Here is a tiny trained network, its code and every weight. The questions are about switching its units off for an input and a class, where a switched-off unit gives its printed mean instead of its output.

import numpy as np


def w(rows, s, z=0):
    codes = np.array(rows[::2]) - 128.0
    scale = np.full(codes.shape[1], s)
    scale[-1] = z or s
    return codes * scale


def f(y):
    return y / 2 * (1 + np.tanh(0.7978845608 * (y + 0.044715 * y**3)))


def log_softmax(a):
    a = a - a.max(-1, keepdims=True)
    return a - np.log(np.exp(a).sum(-1, keepdims=True))


def net(x, mask):
    res = np.array(x, float).reshape(1, 7) / 4 @ E
    y = f(res @ A[0][:, :-1].T + A[0][:, -1])
    res = res + np.where(mask, y, B[0][:, -1]) @ B[0][:, :-1]
    return log_softmax(res[-1] @ U[:, :-1].T + U[:, -1])


A, B = {}, {}
E = w([
[116,140,182,162,132,105,122],'x0',
[109,154,145,25,146,120,198],'x1',
[82,139,96,160,148,84,101],'x2',
[155,115,199,130,91,70,134],'x3',
[127,42,171,144,217,61,137],'x4',
[254,104,51,124,178,142,181],'x5',
[127,66,106,158,58,97,184],'x6',
],0.0078)
A[0] = w([
[120,36,138,189,212,69,113,194],'N0',
[184,155,95,81,229,151,148,181],'N1',
[169,160,41,88,59,184,218,169],'N2',
[165,73,117,174,80,138,127,157],'N3',
[156,177,164,123,128,148,51,209],'N4',
[133,130,114,92,205,143,155,166],'N5',
[156,155,93,90,226,142,156,161],'N6',
[100,142,159,96,113,94,156,129],'N7',
[151,165,67,124,77,169,190,154],'N8',
[117,131,217,76,128,52,197,186],'N9',
[255,116,138,129,117,140,136,202],'N10',
[146,84,134,207,113,90,117,254],'N11',
[30,153,137,120,116,145,81,135],'N12',
[203,167,143,140,147,133,85,141],'N13',
[53,159,137,139,125,153,67,164],'N14',
[186,104,103,108,133,154,166,152],'N15',
[171,88,124,188,80,131,147,163],'N16',
],0.0091,0.0051)
B[0] = w([
[135,53,80,107,131,43,137,254],'N0',
[82,109,111,144,185,237,124,216],'N1',
[177,66,83,2,126,114,113,246],'N2',
[82,129,84,152,202,143,157,177],'N3',
[100,146,123,195,113,156,90,211],'N4',
[114,82,135,121,147,171,134,181],'N5',
[85,94,117,124,190,225,143,199],'N6',
[98,120,173,143,85,131,145,169],'N7',
[137,100,88,52,143,112,136,200],'N8',
[54,55,190,97,97,134,184,248],'N9',
[91,125,92,183,157,172,62,205],'N10',
[90,87,87,166,167,101,134,242],'N11',
[133,167,124,162,89,170,70,233],'N12',
[100,159,113,193,125,130,85,155],'N13',
[143,159,76,190,111,174,61,234],'N14',
[125,117,85,107,155,191,88,176],'N15',
[78,122,88,155,186,141,144,183],'N16',
],0.0083,0.0072)
U = w([
[129,54,148,76,86,13,147,195],'0',
[210,209,188,125,153,65,164,4],'1',
[187,189,160,94,102,92,142,38],'2',
[193,173,85,72,90,101,111,29],'3',
[127,222,127,172,98,198,29,190],'4',
[122,58,111,95,202,168,156,147],'5',
[99,152,254,123,70,143,211,52],'6',
[113,147,99,213,166,76,118,190],'7',
],0.0075,0.0036)

Each question gives the input, the list of numbers given to net, and the class t.
The units are the neurons (one row each of A and B). Each row of codes is followed by its name. A weight is (code - 128) times the scale printed after its matrix; where a second scale follows, it is the last column's (A, B and U).
mask holds one flag per neuron, in row order. A switched-off neuron (its flag False) gives its mean, the last column of its row in B, instead of its output. The means were averaged over made-up inputs and are rounded, as every weight is.
A unit's drop is (log p(t) with every unit on - log p(t) with that unit switched off) / (log p(t) with every unit on - log p(t) with every unit switched off).
The circuit of an input: a set's keep is (log p(t) with only the set's units on - log p(t) with every unit switched off) / (log p(t) with every unit on - log p(t) with every unit switched off). Starting from the 12 units with the biggest drops (on a tie, the unit counted first), units are removed one at a time, each time the one whose removal leaves the highest keep (on an exact tie, the one counted first), for as long as the keep stays at least 0.8.
circuit, biggest first: the units of the circuit, biggest drop first
unit that matters most: the unit with the biggest drop
top k neurons: the k neurons with the biggest drops, biggest first
drop when u is switched off: that unit's drop, to one decimal
input [0,-4,2,-4,8,-4,-8], class 7: unit that matters most => N0
input [7,6,0,0,8,0,-2], class 0: circuit, biggest first => [N0; N9]
input [-5,1,6,8,-8,2,4], class 0: circuit, biggest first => [N1; N2]
input [2,5,-1,6,3,-4,3], class 6: circuit, biggest first => [N2; N9]
input [-6,-7,-3,3,4,3,-7], class 7: circuit, biggest first => [N2; N13]
input [-6,-6,-3,3,4,3,-3], class 7: circuit, biggest first => [N2; N9]
input [8,3,-6,6,-4,-1,3], class 6: circuit, biggest first => [N0; N9]
input [7,-1,2,-7,5,-8,2], class 4: top 2 neurons => [N12; N14]
input [4,-1,6,-8,-2,-7,8], class 4: top 2 neurons => [N12; N14]
input [-4,4,-3,-5,-2,-6,7], class 0: top 2 neurons => [N2; N1]
input [1,-7,-4,5,6,0,-6], class 7: top 2 neurons => [N2; N13]
input [4,-5,-3,8,5,-6,-1], class 0: top 2 neurons => [N0; N9]
input [7,3,-3,-3,3,-3,4], class 6: drop when N4 is switched off => -0.1
input [0,5,8,3,6,4,5], class 0: circuit, biggest first => [N0]
input [-1,6,6,0,-2,-2,4], class 0: drop when N1 is switched off => 0.2
input [7,-3,-5,-7,2,1,-4], class 4: drop when N2 is switched off => 0.3
